Here is a tiny trained network, its code and every weight. The questions are about switching its units off for an input and a class, where a switched-off unit gives its printed mean instead of its output.

import numpy as np


def w(rows, s, z=0):
    codes = np.array(rows[::2]) - 128.0
    scale = np.full(codes.shape[1], s)
    scale[-1] = z or s
    return codes * scale


def norm(h):
    return h / np.sqrt((h * h).mean(-1, keepdims=True) + 1e-5)


def f(y):
    return np.maximum(y, 0)


def log_softmax(a):
    a = a - a.max(-1, keepdims=True)
    return a - np.log(np.exp(a).sum(-1, keepdims=True))


def net(x, mask):
    res = np.array(x, float).reshape(1, 7) / 4 @ E
    u = 0
    for l in range(2):
        y = f(norm(res) @ A[l][:, :-1].T + A[l][:, -1])
        res = res + np.where(mask[u : u + 8], y, B[l][:, -1]) @ B[l][:, :-1]
        u += 8
    return log_softmax(norm(res)[-1] @ U[:, :-1].T + U[:, -1])


A, B = {}, {}
E = w([
[127,128,140,112,137,121,131,124,140,124,137],'x0',
[130,115,109,135,119,128,117,126,114,123,126],'x1',
[125,126,122,132,118,138,121,120,126,127,115],'x2',
[150,42,177,228,127,108,129,63,197,167,136],'x3',
[131,112,96,147,98,145,115,121,108,124,103],'x4',
[18,73,150,105,101,65,128,167,120,197,17],'x5',
[91,74,168,126,146,207,28,246,126,80,109],'x6',
],0.012)
A[0] = w([
[129,41,181,206,128,124,76,106,185,135,154,23],'L0N0',
[67,131,97,94,100,1,169,77,117,165,74,121],'L0N1',
[10,63,138,111,134,35,148,170,131,153,33,3],'L0N2',
[155,56,150,207,116,63,180,9,197,176,133,64],'L0N3',
[137,32,152,137,117,102,158,117,166,142,110,30],'L0N4',
[58,122,107,103,122,17,186,111,108,189,57,97],'L0N5',
[153,33,197,224,121,119,130,88,188,150,141,154],'L0N6',
[141,186,54,146,125,65,226,32,108,133,134,155],'L0N7',
],0.013,0.005)
B[0] = w([
[114,70,105,81,74,202,221,134,213,147,150,197],'L0N0',
[141,125,103,105,163,135,254,79,130,85,115,222],'L0N1',
[139,149,152,98,105,80,30,159,89,211,143,237],'L0N2',
[24,156,110,184,184,122,65,217,88,84,145,233],'L0N3',
[151,191,88,159,130,42,133,82,119,142,144,167],'L0N4',
[102,94,143,125,127,189,194,107,158,63,57,226],'L0N5',
[145,129,126,226,177,81,145,12,198,108,90,230],'L0N6',
[178,121,145,85,69,109,47,155,132,208,150,247],'L0N7',
],0.015)
A[1] = w([
[132,111,172,227,196,172,205,64,151,32,106,95],'L1N0',
[150,124,120,197,141,86,66,118,197,180,159,150],'L1N1',
[238,130,133,76,71,119,117,122,128,162,193,94],'L1N2',
[123,93,168,168,120,108,96,106,151,187,148,41],'L1N3',
[137,158,115,185,170,197,109,176,93,37,221,105],'L1N4',
[132,121,192,105,111,142,77,168,72,145,136,209],'L1N5',
[136,61,148,111,137,161,216,108,69,122,117,5],'L1N6',
[83,89,137,221,139,3,117,84,190,185,124,47],'L1N7',
],0.019,0.002)
B[1] = w([
[97,112,71,50,188,41,197,141,42,158,73,225],'L1N0',
[147,104,174,89,75,172,177,80,180,126,81,219],'L1N1',
[27,131,128,163,198,81,100,174,50,113,85,201],'L1N2',
[158,169,105,152,109,174,153,162,162,85,149,175],'L1N3',
[187,118,171,131,44,181,102,106,203,157,150,202],'L1N4',
[90,156,100,192,177,69,127,116,78,104,151,199],'L1N5',
[170,112,84,219,170,141,117,103,188,101,234,158],'L1N6',
[194,160,190,103,63,205,7,192,81,130,207,251],'L1N7',
],0.013,0.022)
U = w([
[70,194,105,140,197,69,87,146,10,155,113,251],'0',
[178,171,175,153,80,202,49,131,144,162,172,167],'1',
[165,109,88,97,179,166,242,50,163,129,111,43],'2',
],0.012,0.00026)

Each question gives the input, the list of numbers given to net, and the class t.
The units are the neurons (one row each of A and B). Each row of codes is followed by its name. A weight is (code - 128) times the scale printed after its matrix; where a second scale follows, it is the last column's (A, B and U).
mask holds one flag per neuron, layer by layer. A switched-off neuron (its flag False) gives its mean, the last column of its row in B, instead of its output. The means were averaged over made-up inputs and are rounded, as every weight is.
A unit's drop is (log p(t) with every unit on - log p(t) with that unit switched off) / (log p(t) with every unit on - log p(t) with every unit switched off).
The circuit of an input: a set's keep is (log p(t) with only the set's units on - log p(t) with every unit switched off) / (log p(t) with every unit on - log p(t) with every unit switched off). Starting from the 12 units with the biggest drops (on a tie, the unit counted first), units are removed one at a time, each time the one whose removal leaves the highest keep (on an exact tie, the one counted first), for as long as the keep stays at least 0.8.
circuit, biggest first: the units of the circuit, biggest drop first
most important unit: the unit with the biggest drop
top k neurons: the k neurons with the biggest drops, biggest first
top k neurons in layer l: the k neurons of layer l with the biggest drops, biggest first
drop when u is switched off: that unit's drop, to one decimal
input [-8,2,-8,2,-8,1,-3], class 0: top 4 neurons -> (L0N1, L0N5, L1N0, L0N3)
input [5,7,-3,8,-7,0,6], class 2: circuit, biggest first -> (L0N0)
input [8,5,-3,-1,5,0,-1], class 0: circuit, biggest first -> (L1N2, L0N7)
input [1,5,-8,-1,8,-7,0], class 0: circuit, biggest first -> (L1N2, L0N6)
input [6,6,4,4,8,2,-4], class 0: top 2 neurons in layer 0 -> (L0N3, L0N1)
input [-1,4,-4,-2,-5,-8,-8], class 0: top 2 neurons in layer 0 -> (L0N7, L0N6)
input [3,0,-4,-6,-1,1,-8], class 2: top 3 neurons -> (L0N1, L0N5, L0N2)
input [-6,-2,-7,2,4,-8,6], class 2: top 3 neurons -> (L0N7, L0N2, L1N0)
input [4,-6,4,5,-7,3,0], class 0: top 2 neurons -> (L1N0, L0N3)
input [-7,3,-8,-8,1,4,-4], class 2: top 2 neurons in layer 0 -> (L0N1, L0N5)
input [7,6,-8,-7,2,0,2], class 1: top 3 neurons -> (L0N7, L0N2, L0N6)
input [3,2,-2,-2,-1,3,0], class 2: top 3 neurons in layer 0 -> (L0N1, L0N5, L0N7)
input [-6,-7,-2,7,-5,2,-3], class 0: top 4 neurons -> (L0N3, L1N0, L0N6, L1N7)
input [-4,4,-7,-3,2,-5,-6], class 0: most important unit -> L1N2
input [5,8,8,-2,-5,-2,0], class 0: top 3 neurons in layer 0 -> (L0N3, L0N6, L0N5)
input [-1,0,3,-1,5,3,-1], class 2: top 2 neurons -> (L0N5, L0N1)
input [-3,2,7,-4,-1,4,-5], class 2: top 2 neurons -> (L0N1, L0N5)
input [-3,-3,2,6,3,4,-6], class 0: drop when L0N1 is switched off -> 3.6
input [3,7,-6,0,8,2,2], class 0: drop when L0N6 is switched off -> 6.6
input [-2,5,8,-4,1,7,-8], class 2: drop when L0N1 is switched off -> 1.1
input [-2,-7,-8,-2,-3,3,-5], class 2: most important unit -> L0N1
